Here is a tiny trained network, its code and every weight. The questions are about switching its units off for an input and a class, where a switched-off unit gives its printed mean instead of its output.

import numpy as np


def w(rows, s, z=0):
    codes = np.array(rows[::2]) - 128.0
    scale = np.full(codes.shape[1], s)
    scale[-1] = z or s
    return codes * scale


def f(y):
    return np.maximum(y, 0)


def log_softmax(a):
    a = a - a.max(-1, keepdims=True)
    return a - np.log(np.exp(a).sum(-1, keepdims=True))


def net(x, mask):
    res = np.array(x, float).reshape(1, 7) / 4 @ E
    y = f(res @ A[0][:, :-1].T + A[0][:, -1])
    res = res + np.where(mask, y, B[0][:, -1]) @ B[0][:, :-1]
    return log_softmax(res[-1] @ U[:, :-1].T + U[:, -1])


A, B = {}, {}
E = w([
[89,135,200],'x0',
[55,30,188],'x1',
[215,215,159],'x2',
[1,145,188],'x3',
[48,110,65],'x4',
[157,25,132],'x5',
[109,86,92],'x6',
],0.0063)
A[0] = w([
[65,197,87,61],'neuron 1',
[133,32,168,231],'neuron 2',
[38,59,181,154],'neuron 3',
[196,219,162,252],'neuron 4',
[192,213,204,216],'neuron 5',
[118,168,146,70],'neuron 6',
[165,203,102,43],'neuron 7',
[167,71,155,128],'neuron 8',
[176,141,41,175],'neuron 9',
[90,138,254,149],'neuron 10',
[28,216,196,64],'neuron 11',
],0.012,0.0042)
B[0] = w([
[116,52,73,173],'neuron 1',
[138,113,233,221],'neuron 2',
[59,64,145,241],'neuron 3',
[170,145,165,254],'neuron 4',
[204,184,186,243],'neuron 5',
[104,156,106,148],'neuron 6',
[111,86,113,182],'neuron 7',
[146,84,143,166],'neuron 8',
[229,158,90,208],'neuron 9',
[116,205,208,212],'neuron 10',
[103,205,4,218],'neuron 11',
],0.021,0.0093)
U = w([
[29,168,155,55],'0',
[124,132,58,3],'1',
[254,179,203,215],'2',
[208,21,212,107],'3',
[64,37,207,188],'4',
[169,238,119,116],'5',
[143,117,234,15],'6',
[89,39,36,94],'7',
],0.0067,0.0057)

Each question gives the input, the list of numbers given to net, and the class t.
The units are the neurons (one row each of A and B). Each row of codes is followed by its name. A weight is (code - 128) times the scale printed after its matrix; where a second scale follows, it is the last column's (A, B and U).
mask holds one flag per neuron, in row order. A switched-off neuron (its flag False) gives its mean, the last column of its row in B, instead of its output. The means were averaged over made-up inputs and are rounded, as every weight is.
A unit's drop is (log p(t) with every unit on - log p(t) with that unit switched off) / (log p(t) with every unit on - log p(t) with every unit switched off).
The circuit of an input: a set's keep is (log p(t) with only the set's units on - log p(t) with every unit switched off) / (log p(t) with every unit on - log p(t) with every unit switched off). Starting from all 11 units, units are removed one at a time, each time the one whose removal leaves the highest keep (on an exact tie, the one counted first), for as long as the keep stays at least 0.8.
circuit, biggest first: the units of the circuit, biggest drop first
unit that matters most: the unit with the biggest drop
k most important neurons: the k neurons with the biggest drops, biggest first
drop when u is switched off: that unit's drop, to one decimal
input [-3,3,-4,8,-6,6,2], class 4: unit that matters most : neuron 3
input [-8,1,-3,2,-4,-7,6], class 1: circuit, biggest first : neuron 5; neuron 2
input [-5,4,-3,2,-4,-4,2], class 4: circuit, biggest first : neuron 5; neuron 9
input [-1,6,-1,-3,-4,-3,0], class 6: 2 most important neurons : neuron 9; neuron 1
input [-5,-3,-5,0,-3,7,-1], class 3: circuit, biggest first : neuron 11; neuron 10
input [3,8,3,7,4,2,6], class 0: 3 most important neurons : neuron 11; neuron 10; neuron 1
input [3,0,-7,-2,-7,-5,6], class 4: circuit, biggest first : neuron 5; neuron 9
input [-5,-2,4,5,-1,-4,-6], class 5: 2 most important neurons : neuron 11; neuron 2
input [6,-4,-5,6,0,-6,5], class 7: circuit, biggest first : neuron 1; neuron 5
input [4,1,6,8,6,4,-3], class 0: circuit, biggest first : neuron 3; neuron 11; neuron 9
input [-7,5,-4,-5,5,0,6], class 3: 4 most important neurons : neuron 11; neuron 9; neuron 2; neuron 10
input [4,-2,1,1,1,-5,5], class 5: 3 most important neurons : neuron 3; neuron 11; neuron 2
input [5,0,-3,2,-1,-8,5], class 0: 2 most important neurons : neuron 9; neuron 10
input [2,-8,-8,0,7,-8,4], class 7: unit that matters most : neuron 1
input [4,7,0,7,1,1,-1], class 0: 2 most important neurons : neuron 11; neuron 10
input [6,-1,8,2,8,-7,8], class 5: 2 most important neurons : neuron 3; neuron 11
input [5,6,-5,-3,-5,7,-6], class 4: 4 most important neurons : neuron 3; neuron 5; neuron 9; neuron 4
input [-3,-8,-3,7,0,-1,-3], class 5: 2 most important neurons : neuron 3; neuron 11
input [-5,5,3,4,0,-5,-7], class 5: 2 most important neurons : neuron 11; neuron 2
input [-6,3,-2,6,-2,-5,4], class 7: most important neuron : neuron 5
input [-2,3,-2,-5,-1,8,-4], class 3: drop when neuron 11 is switched off : 0.1
input [0,5,-3,4,-6,-1,1], class 4: drop when neuron 2 is switched off : 0.1
input [6,8,-4,4,-4,-6,4], class 0: drop when neuron 11 is switched off : 1.0
